Below is a small trained network, with its code and all its weights. Each question gives an input and a target symbol and asks what happens when units are switched off, that is, made to give their printed mean instead of their output.

import numpy as np


def w(rows, s, z=0):
    codes = np.array(rows[::2]) - 128.0
    scale = np.full(codes.shape[1], s)
    scale[-1] = z or s
    return codes * scale


def norm(h):
    return h / np.sqrt((h * h).mean(-1, keepdims=True) + 1e-5)


def f(y):
    return y / 2 * (1 + np.tanh(0.7978845608 * (y + 0.044715 * y**3)))


def softmax(a):
    e = np.exp(a - a.max(-1, keepdims=True))
    return e / e.sum(-1, keepdims=True)


def log_softmax(a):
    a = a - a.max(-1, keepdims=True)
    return a - np.log(np.exp(a).sum(-1, keepdims=True))


def net(x, mask):
    ids = ['ΞΨγδελ'.index(c) for c in x.split()]
    T = len(ids)
    res = E[ids] + P[:T]
    q, k, v = (norm(res) @ M[0].T for M in (Q, K, V))
    z = softmax(np.where(np.tri(T) > 0, q @ k.T / 2**0.5, -1e9)) @ v
    res = res + np.where(mask[0], z, O[0][:, -1]) @ O[0][:, :-1]
    y = f(norm(res) @ A[0][:, :-1].T + A[0][:, -1])
    res = res + np.where(mask[1:9], y, B[0][:, -1]) @ B[0][:, :-1]
    return log_softmax(norm(res)[-1] @ U[:, :-1].T + U[:, -1])


Q, K, V, O, A, B = {}, {}, {}, {}, {}, {}
E = w([
[111,146,235],'Ξ',
[117,44,1],'Ψ',
[119,38,145],'γ',
[84,76,115],'δ',
[195,38,134],'ε',
[71,147,140],'λ',
],0.018)
P = w([
[104,103,105],'0',
[105,116,137],'1',
[106,137,162],'2',
[106,140,188],'3',
[106,144,204],'4',
[107,144,222],'5',
[104,141,235],'6',
[109,145,245],'7',
[101,143,243],'8',
[104,141,253],'9',
[105,142,242],'10',
],0.0067)
Q[0] = w([
[156,82,121],'h0',
[4,70,130],'h0',
],0.016)
K[0] = w([
[132,151,191],'h0',
[131,9,227],'h0',
],0.015)
V[0] = w([
[2,137,142],'h0',
[226,145,205],'h0',
],0.0096)
O[0] = w([
[38,172,140,254],'h0',
[157,99,2,97],'h0',
],0.0085,0.0032)
A[0] = w([
[147,105,102,64],'n0',
[120,184,53,98],'n1',
[174,180,169,80],'n2',
[133,132,121,3],'n3',
[137,77,123,85],'n4',
[207,247,138,59],'n5',
[40,233,68,58],'n6',
[159,146,118,66],'n7',
],0.013,0.0038)
B[0] = w([
[128,98,155,91],'n0',
[102,135,178,98],'n1',
[175,83,150,104],'n2',
[107,77,166,46],'n3',
[151,149,164,252],'n4',
[50,119,252,112],'n5',
[167,137,172,172],'n6',
[109,98,184,49],'n7',
],0.037,0.002)
U = w([
[31,173,127,106],'Ξ',
[222,93,112,192],'Ψ',
[139,83,74,55],'γ',
[140,197,148,253],'δ',
[190,250,87,18],'ε',
[106,20,181,17],'λ',
],0.017,0.0047)

Each question gives the input, a string of symbols that net reads in full, and the target symbol t.
The units are the heads (2 rows each of Q, K, V and O) and the neurons (one row each of A and B). Each row of codes is followed by its name. A weight is (code - 128) times the scale printed after its matrix; where a second scale follows, it is the last column's (O, A, B and U).
mask holds one flag per unit, heads first, then neurons. A switched-off unit (its flag False) gives its mean, the last column of its rows in O or B, instead of its output. The means were averaged over made-up inputs and are rounded, as every weight is.
A unit's drop is (log p(t) with every unit on - log p(t) with that unit switched off) / (log p(t) with every unit on - log p(t) with every unit switched off).
The circuit of an input: a set's keep is (log p(t) with only the set's units on - log p(t) with every unit switched off) / (log p(t) with every unit on - log p(t) with every unit switched off). Starting from all 9 units, units are removed one at a time, each time the one whose removal leaves the highest keep (on an exact tie, the one counted first), for as long as the keep stays at least 0.8.
circuit, biggest first: the units of the circuit, biggest drop first
unit that matters most: the unit with the biggest drop
top k neurons: the k neurons with the biggest drops, biggest first
drop of u: that unit's drop, to one decimal
input Ξ Ξ ε Ξ, target Ψ: unit that matters most -> n2
input δ λ Ψ, target δ: circuit, biggest first -> [h0, n6]
input γ δ γ Ψ γ δ δ γ, target Ξ: circuit, biggest first -> [n2, n6, n0]
input Ψ Ψ ε ε γ γ δ γ λ λ, target ε: circuit, biggest first -> [n5, h0]
input λ Ξ δ, target δ: circuit, biggest first -> [n6, h0]
input Ξ δ λ λ ε, target δ: circuit, biggest first -> [h0, n2]
input λ Ψ γ γ γ λ, target ε: top 3 neurons -> [n5, n6, n4]
input γ δ Ξ λ γ δ δ Ψ, target Ξ: top 2 neurons -> [n1, n5]
input γ γ ε ε λ Ψ Ψ γ γ Ξ, target λ: top 4 neurons -> [n2, n4, n6, n5]
input ε λ γ δ ε δ ε Ξ γ, target Ψ: drop of n4 -> 0.7
input Ξ λ δ, target δ: drop of n4 -> -0.4
input ε λ ε, target δ: drop of n2 -> 0.1
input λ δ Ψ ε δ, target Ψ: drop of h0 -> 0.8
